Below is a small trained network, with its code and all its weights. Each question gives an input and a class and asks what happens when units are switched off, that is, made to give their printed mean instead of their output.

import numpy as np


def w(rows, s, z=0):
    codes = np.array(rows[::2]) - 128.0
    scale = np.full(codes.shape[1], s)
    scale[-1] = z or s
    return codes * scale


def f(y):
    return y / 2 * (1 + np.tanh(0.7978845608 * (y + 0.044715 * y**3)))


def log_softmax(a):
    a = a - a.max(-1, keepdims=True)
    return a - np.log(np.exp(a).sum(-1, keepdims=True))


def net(x, mask):
    res = np.array(x, float).reshape(1, 8) / 4 @ E
    y = f(res @ A[0][:, :-1].T + A[0][:, -1])
    res = res + np.where(mask, y, B[0][:, -1]) @ B[0][:, :-1]
    return log_softmax(res[-1] @ U[:, :-1].T + U[:, -1])


A, B = {}, {}
E = w([
[151,1,83,160,168,131],'x0',
[131,127,130,134,121,124],'x1',
[126,128,130,133,132,122],'x2',
[246,111,241,76,165,138],'x3',
[123,128,123,117,140,137],'x4',
[198,185,35,144,203,38],'x5',
[126,128,127,126,132,131],'x6',
[129,127,128,131,127,129],'x7',
],0.0094)
A[0] = w([
[121,128,102,134,108,137,143],'neuron 0',
[161,113,204,102,162,123,123],'neuron 1',
[163,165,70,140,144,112,48],'neuron 2',
[52,134,84,122,113,129,153],'neuron 3',
[56,109,77,154,88,104,140],'neuron 4',
[140,15,96,128,139,113,71],'neuron 5',
[124,186,175,115,138,135,73],'neuron 6',
[158,6,91,167,149,149,38],'neuron 7',
[116,207,160,123,105,121,56],'neuron 8',
[34,153,37,168,114,166,160],'neuron 9',
[189,120,193,113,147,158,154],'neuron 10',
[50,66,214,123,54,191,57],'neuron 11',
[195,185,63,128,191,75,24],'neuron 12',
[71,112,177,110,123,129,26],'neuron 13',
[167,118,146,96,138,149,142],'neuron 14',
[102,77,143,116,113,127,68],'neuron 15',
[90,119,116,148,94,114,121],'neuron 16',
[89,121,157,131,152,168,23],'neuron 17',
[204,123,200,124,155,139,170],'neuron 18',
[120,180,145,118,119,135,48],'neuron 19',
[108,242,152,115,98,138,60],'neuron 20',
[128,118,126,107,116,153,99],'neuron 21',
[209,116,167,89,149,138,164],'neuron 22',
[161,142,147,153,146,161,163],'neuron 23',
[94,135,103,117,102,113,97],'neuron 24',
[110,135,154,132,124,117,6],'neuron 25',
],0.014,0.0025)
B[0] = w([
[112,125,141,151,118,106,141],'neuron 0',
[145,108,149,95,97,76,199],'neuron 1',
[173,151,82,129,91,167,192],'neuron 2',
[141,99,163,136,119,68,186],'neuron 3',
[123,100,145,92,100,73,199],'neuron 4',
[75,190,191,95,157,179,200],'neuron 5',
[112,125,173,124,154,139,173],'neuron 6',
[100,167,214,110,211,190,215],'neuron 7',
[74,165,181,136,178,161,182],'neuron 8',
[127,53,150,118,103,48,232],'neuron 9',
[104,88,108,125,131,59,208],'neuron 10',
[195,170,6,178,102,185,242],'neuron 11',
[179,160,12,177,96,195,253],'neuron 12',
[157,151,77,144,136,161,160],'neuron 13',
[106,105,141,151,114,102,167],'neuron 14',
[141,160,112,129,138,146,151],'neuron 15',
[123,110,119,105,120,114,154],'neuron 16',
[151,165,114,129,102,131,146],'neuron 17',
[120,85,141,119,95,72,218],'neuron 18',
[108,140,148,123,159,145,156],'neuron 19',
[93,142,208,88,204,199,206],'neuron 20',
[123,126,113,143,136,136,134],'neuron 21',
[106,91,137,143,101,80,211],'neuron 22',
[122,117,120,110,127,104,150],'neuron 23',
[118,126,138,121,122,97,150],'neuron 24',
[134,140,125,124,141,132,127],'neuron 25',
],0.021,0.014)
U = w([
[116,49,156,84,120,46,214],'0',
[204,181,44,160,132,205,2],'1',
[57,185,231,51,255,213,138],'2',
],0.0077,0.00099)

Each question gives the input, the list of numbers given to net, and the class t.
The units are the neurons (one row each of A and B). Each row of codes is followed by its name. A weight is (code - 128) times the scale printed after its matrix; where a second scale follows, it is the last column's (A, B and U).
mask holds one flag per neuron, in row order. A switched-off neuron (its flag False) gives its mean, the last column of its row in B, instead of its output. The means were averaged over made-up inputs and are rounded, as every weight is.
A unit's drop is (log p(t) with every unit on - log p(t) with that unit switched off) / (log p(t) with every unit on - log p(t) with every unit switched off).
The circuit of an input: a set's keep is (log p(t) with only the set's units on - log p(t) with every unit switched off) / (log p(t) with every unit on - log p(t) with every unit switched off). Starting from the 12 units with the biggest drops (on a tie, the unit counted first), units are removed one at a time, each time the one whose removal leaves the highest keep (on an exact tie, the one counted first), for as long as the keep stays at least 0.8.
circuit, biggest first: the units of the circuit, biggest drop first
most important unit: the unit with the biggest drop
top k neurons: the k neurons with the biggest drops, biggest first
drop of u: that unit's drop, to one decimal
input [6,-8,7,-7,2,7,5,0], class 0: most important unit => neuron 9
input [4,4,-2,3,0,3,-6,7], class 2: top 4 neurons => (neuron 11; neuron 7; neuron 9; neuron 5)
input [8,8,2,6,4,-6,-5,6], class 2: top 2 neurons => (neuron 7; neuron 5)
input [7,8,7,5,6,-4,4,4], class 2: top 2 neurons => (neuron 7; neuron 5)
input [8,5,-1,-7,3,-8,-8,6], class 1: top 3 neurons => (neuron 11; neuron 20; neuron 13)
input [3,3,-5,-3,6,3,3,4], class 0: top 2 neurons => (neuron 11; neuron 20)
input [-1,-4,5,-7,-6,-8,5,-7], class 1: top 2 neurons => (neuron 11; neuron 13)
input [8,-8,6,-8,-8,7,2,-6], class 0: top 2 neurons => (neuron 9; neuron 4)
input [-4,0,-5,-5,2,4,4,5], class 0: top 2 neurons => (neuron 9; neuron 11)
input [-3,-3,8,2,-6,1,3,-4], class 2: top 2 neurons => (neuron 9; neuron 11)
input [-6,7,-2,-3,0,-4,7,7], class 2: top 2 neurons => (neuron 20; neuron 12)
input [6,-1,5,4,7,3,-1,-4], class 2: top 2 neurons => (neuron 7; neuron 5)
input [7,-3,7,5,8,-8,-1,8], class 1: drop of neuron 11 => 8.0
input [-4,7,-7,0,7,-5,7,6], class 1: circuit, biggest first => (neuron 11)
input [-4,-8,8,-1,-1,-2,0,-7], class 2: drop of neuron 12 => 0.1
input [3,2,0,2,-1,1,4,-5], class 2: drop of neuron 9 => 0.8
